Below is a small trained network, with its code and all its weights. Each question gives an input and a target symbol and asks what happens when units are switched off, that is, made to give their printed mean instead of their output.

import numpy as np


def w(rows, s, z=0):
    codes = np.array(rows[::2]) - 128.0
    scale = np.full(codes.shape[1], s)
    scale[-1] = z or s
    return codes * scale


def norm(h):
    return h / np.sqrt((h * h).mean(-1, keepdims=True) + 1e-5)


def f(y):
    return y / 2 * (1 + np.tanh(0.7978845608 * (y + 0.044715 * y**3)))


def softmax(a):
    e = np.exp(a - a.max(-1, keepdims=True))
    return e / e.sum(-1, keepdims=True)


def log_softmax(a):
    a = a - a.max(-1, keepdims=True)
    return a - np.log(np.exp(a).sum(-1, keepdims=True))


def net(x, mask):
    ids = ['αβγδεζηθλμπστψω'.index(c) for c in x.split()]
    T = len(ids)
    res = E[ids] + P[:T]
    u = 0
    for l in range(2):
        r = norm(res)
        for j in range(3):
            rows = slice(2 * j, 2 * j + 2)
            q, k, v = (r @ M[l][rows].T for M in (Q, K, V))
            z = softmax(np.where(np.tri(T) > 0, q @ k.T / 2**0.5, -1e9)) @ v
            o = O[l][rows]
            res = res + np.where(mask[u + j], z, o[:, -1]) @ o[:, :-1]
        u += 3
        y = f(norm(res) @ A[l][:, :-1].T + A[l][:, -1])
        res = res + np.where(mask[u : u + 12], y, B[l][:, -1]) @ B[l][:, :-1]
        u += 12
    return log_softmax(norm(res)[-1] @ U[:, :-1].T + U[:, -1])


Q, K, V, O, A, B = {}, {}, {}, {}, {}, {}
E = w([
[115,166,148,202,77,79,96,153],'α',
[158,140,141,57,72,120,70,125],'β',
[106,112,72,164,129,202,139,148],'γ',
[255,106,56,83,167,109,155,69],'δ',
[89,171,230,205,163,64,187,141],'ε',
[142,252,144,142,170,147,198,97],'ζ',
[55,125,112,147,227,184,140,162],'η',
[136,45,111,91,105,87,102,161],'θ',
[196,58,61,115,96,154,139,120],'λ',
[118,118,119,154,142,172,122,115],'μ',
[160,113,176,143,92,176,103,142],'π',
[157,134,146,164,91,107,147,55],'σ',
[99,125,132,153,181,111,71,167],'τ',
[153,188,103,171,157,133,139,219],'ψ',
[215,104,147,122,175,129,93,175],'ω',
],0.022)
P = w([
[93,194,128,73,71,196,69,139],'0',
[131,64,130,209,150,93,193,87],'1',
[71,131,72,160,148,83,72,126],'2',
[177,137,187,141,106,115,177,187],'3',
[140,19,139,224,217,112,127,77],'4',
[78,136,97,115,148,87,84,113],'5',
[195,121,122,131,85,236,206,136],'6',
[162,56,212,155,221,44,137,101],'7',
[71,146,58,137,113,147,106,105],'8',
[169,134,179,141,56,172,174,188],'9',
[152,80,125,219,134,169,147,105],'10',
[77,147,39,157,137,117,78,116],'11',
[113,98,142,123,11,190,210,166],'12',
],0.012)
Q[0] = w([
[115,177,112,126,77,112,54,83],'L0H1',
[210,21,126,214,137,46,202,52],'L0H1',
[178,152,148,145,79,172,212,169],'L0H2',
[115,155,81,112,235,103,72,48],'L0H2',
[205,225,114,99,73,141,7,178],'L0H3',
[164,36,216,123,153,152,254,203],'L0H3',
],0.0061)
K[0] = w([
[118,137,142,105,60,195,125,87],'L0H1',
[155,162,86,107,108,147,151,166],'L0H1',
[179,159,77,2,83,163,65,119],'L0H2',
[159,51,86,198,131,35,120,215],'L0H2',
[120,139,85,39,95,137,130,199],'L0H3',
[162,185,204,239,86,83,153,18],'L0H3',
],0.0075)
V[0] = w([
[103,134,134,130,80,113,103,2],'L0H1',
[147,115,133,156,163,96,153,143],'L0H1',
[96,107,149,141,93,108,167,186],'L0H2',
[153,105,136,82,123,121,92,177],'L0H2',
[107,95,197,166,58,118,148,67],'L0H3',
[139,92,136,162,124,190,84,158],'L0H3',
],0.0083)
O[0] = w([
[71,71,170,4,142,108,82,153,16],'L0H1',
[115,48,167,170,1,43,113,172,145],'L0H1',
[28,79,91,156,126,189,167,174,100],'L0H2',
[130,67,158,191,161,177,64,243,132],'L0H2',
[162,172,162,181,66,115,160,105,229],'L0H3',
[61,96,185,88,98,101,125,117,252],'L0H3',
],0.0063,0.0025)
A[0] = w([
[129,153,76,177,179,202,152,52,165],'L0N1',
[108,55,63,113,139,162,163,112,4],'L0N2',
[79,134,155,122,48,158,186,127,73],'L0N3',
[149,122,144,186,134,155,160,226,203],'L0N4',
[17,72,207,193,168,152,187,95,123],'L0N5',
[98,23,116,208,119,140,44,23,199],'L0N6',
[136,95,194,137,11,75,166,151,184],'L0N7',
[219,96,146,180,151,53,225,158,135],'L0N8',
[90,107,12,182,87,152,97,38,150],'L0N9',
[122,181,106,175,129,52,117,152,118],'L0N10',
[88,203,17,39,108,91,117,176,132],'L0N11',
[120,57,149,192,227,196,254,30,83],'L0N12',
],0.0073,0.0039)
B[0] = w([
[153,147,194,145,34,113,153,113,201],'L0N1',
[118,96,37,196,85,170,184,140,135],'L0N2',
[139,81,112,208,182,181,29,138,143],'L0N3',
[196,122,94,147,93,72,124,60,248],'L0N4',
[217,198,85,178,174,105,195,218,194],'L0N5',
[96,104,250,82,208,84,253,87,254],'L0N6',
[248,139,130,51,148,155,189,143,233],'L0N7',
[138,107,134,250,126,221,169,59,249],'L0N8',
[109,162,192,108,179,94,176,154,212],'L0N9',
[103,76,153,184,45,81,168,85,165],'L0N10',
[137,91,89,41,152,64,114,184,163],'L0N11',
[255,93,193,93,99,83,112,52,219],'L0N12',
],0.007,0.0061)
Q[1] = w([
[32,130,145,111,107,61,125,55],'L1H1',
[76,95,112,121,254,15,120,22],'L1H1',
[50,115,86,72,155,16,190,52],'L1H2',
[196,101,109,132,32,212,169,172],'L1H2',
[203,131,166,209,68,250,71,156],'L1H3',
[157,129,123,59,252,107,136,192],'L1H3',
],0.0067)
K[1] = w([
[127,90,199,147,149,2,154,119],'L1H1',
[207,18,129,162,167,44,221,143],'L1H1',
[143,121,152,102,123,40,195,132],'L1H2',
[138,138,85,46,175,230,97,181],'L1H2',
[125,154,109,79,99,172,15,212],'L1H3',
[159,100,132,132,97,76,68,161],'L1H3',
],0.0074)
V[1] = w([
[117,170,57,109,255,243,191,122],'L1H1',
[200,137,51,141,128,86,173,211],'L1H1',
[111,146,211,177,115,176,110,146],'L1H2',
[181,189,118,160,202,65,38,74],'L1H2',
[185,67,105,151,187,190,95,200],'L1H3',
[89,25,113,68,137,147,74,91],'L1H3',
],0.0091)
O[1] = w([
[68,193,123,146,191,163,159,179,143],'L1H1',
[137,148,7,178,89,119,112,110,155],'L1H1',
[127,92,155,156,140,174,27,149,177],'L1H2',
[153,187,111,81,206,145,47,92,102],'L1H2',
[119,58,79,125,182,154,74,130,131],'L1H3',
[103,92,103,81,160,92,169,83,4],'L1H3',
],0.011,0.0031)
A[1] = w([
[86,105,101,87,102,193,184,154,95],'L1N1',
[74,147,192,144,138,209,157,203,173],'L1N2',
[115,111,177,8,76,116,95,131,195],'L1N3',
[156,114,200,145,171,106,183,117,119],'L1N4',
[34,111,159,167,137,53,49,114,104],'L1N5',
[55,119,158,145,79,138,108,119,253],'L1N6',
[185,148,105,97,96,169,195,131,209],'L1N7',
[111,201,124,60,111,112,47,126,68],'L1N8',
[140,80,203,118,152,178,33,160,141],'L1N9',
[178,113,159,191,162,75,154,167,77],'L1N10',
[121,111,168,185,122,56,108,97,37],'L1N11',
[194,158,100,106,121,164,107,70,221],'L1N12',
],0.011,0.0032)
B[1] = w([
[89,147,138,191,99,158,131,121,143],'L1N1',
[108,121,175,171,171,87,70,166,183],'L1N2',
[198,120,110,166,145,147,189,126,170],'L1N3',
[167,98,114,77,142,184,144,102,254],'L1N4',
[75,123,128,101,70,156,80,98,144],'L1N5',
[190,54,208,144,128,105,116,87,141],'L1N6',
[13,171,115,114,120,102,109,137,226],'L1N7',
[102,116,135,127,113,222,164,167,146],'L1N8',
[110,128,66,188,156,123,139,7,170],'L1N9',
[121,105,103,86,133,221,139,93,238],'L1N10',
[183,169,76,125,69,184,155,156,174],'L1N11',
[113,160,135,109,154,107,117,105,197],'L1N12',
],0.011,0.0092)
U = w([
[175,102,185,106,20,77,74,90,239],'α',
[148,126,86,9,128,249,96,143,50],'β',
[79,118,186,188,136,133,148,182,144],'γ',
[128,213,73,62,147,72,116,107,145],'δ',
[178,147,102,255,109,100,160,123,19],'ε',
[89,248,156,99,101,155,112,156,117],'ζ',
[130,179,107,162,211,135,130,213,132],'η',
[146,39,99,124,116,59,169,135,211],'θ',
[54,117,60,136,101,111,230,144,54],'λ',
[131,96,226,73,191,190,125,153,82],'μ',
[168,33,170,224,173,125,87,72,1],'π',
[160,152,198,73,111,88,172,105,64],'σ',
[49,130,130,89,132,192,48,84,178],'τ',
[149,190,29,141,89,114,78,179,202],'ψ',
[153,113,58,142,176,111,34,100,103],'ω',
],0.0091,0.003)

Each question gives the input, a string of symbols that net reads in full, and the target symbol t.
The units are the heads (2 rows each of Q, K, V and O) and the neurons (one row each of A and B). Each row of codes is followed by its name. A weight is (code - 128) times the scale printed after its matrix; where a second scale follows, it is the last column's (O, A, B and U).
mask holds one flag per unit, layer by layer, with each layer's heads first. A switched-off unit (its flag False) gives its mean, the last column of its rows in O or B, instead of its output. The means were averaged over made-up inputs and are rounded, as every weight is.
A unit's drop is (log p(t) with every unit on - log p(t) with that unit switched off) / (log p(t) with every unit on - log p(t) with every unit switched off).
The circuit of an input: a set's keep is (log p(t) with only the set's units on - log p(t) with every unit switched off) / (log p(t) with every unit on - log p(t) with every unit switched off). Starting from the 12 units with the biggest drops (on a tie, the unit counted first), units are removed one at a time, each time the one whose removal leaves the highest keep (on an exact tie, the one counted first), for as long as the keep stays at least 0.8.
units of the circuit, in order: the units of the circuit, biggest drop first
unit that matters most: the unit with the biggest drop
top k neurons: the k neurons with the biggest drops, biggest first
drop when u is switched off: that unit's drop, to one decimal
input α ζ σ δ, target α: units of the circuit, in order	[L1H1; L0N6; L0H1; L1H3]
input ζ β β τ λ α, target α: unit that matters most	L0N10
input η θ β σ η η β θ λ γ, target η: units of the circuit, in order	[L1H1; L1N2]
input η μ ψ ζ σ μ ω, target η: units of the circuit, in order	[L1H1; L0N6]
input ω τ β μ λ μ β τ, target β: units of the circuit, in order	[L1N10; L1N11]
input α λ λ η γ η η ε ω α, target α: units of the circuit, in order	[L1H1; L0N5]
input γ β λ δ θ π α δ μ θ, target γ: units of the circuit, in order	[L1H1; L1N2; L0N12]
input λ σ τ, target τ: top 3 neurons	[L1N5; L1N8; L1N9]
input π τ σ α η δ α θ β τ λ μ, target μ: top 2 neurons	[L0N6; L0N4]
input θ η α λ η λ ψ α ψ β, target θ: top 2 neurons	[L0N5; L1N3]
input μ λ λ π, target μ: top 2 neurons	[L0N7; L0N12]
input π ε η λ π σ, target σ: top 2 neurons	[L0N6; L0N8]
input α λ σ τ α β, target β: top 3 neurons	[L1N8; L0N1; L0N11]
input β μ β τ, target β: units of the circuit, in order	[L1N10]
input ζ α π λ β ε θ σ σ λ, target ζ: top 2 neurons	[L1N7; L0N6]
input λ π ω σ, target λ: top 2 neurons	[L0N12; L1N7]
input γ β γ μ ε μ α δ ζ ψ η η, target η: top 2 neurons	[L0N5; L1N7]
input μ π γ λ β ω θ δ γ ω ζ α δ, target μ: top 2 neurons	[L0N4; L0N6]
input β μ ψ μ, target β: top 2 neurons	[L1N10; L1N4]
input λ α λ π μ μ β, target λ: unit that matters most	L1H2
input λ ω ζ π β σ τ, target λ: top 2 neurons	[L0N12; L0N6]
input ω λ γ, target γ: top 3 neurons	[L1N2; L0N2; L0N9]
input λ α π ε λ μ ζ, target λ: top 2 neurons	[L0N6; L1N7]
input μ ζ λ γ λ ψ, target ψ: drop when L0H3 is switched off	0.1
input α ψ μ ω α α ω, target α: drop when L1H3 is switched off	0.2
input ω ψ α λ λ π λ, target ω: drop when L1H3 is switched off	0.2
input π μ λ α, target π: drop when L0N11 is switched off	0.0
input ε η γ α β β τ α θ τ ψ ω, target ω: unit that matters most	L0H3
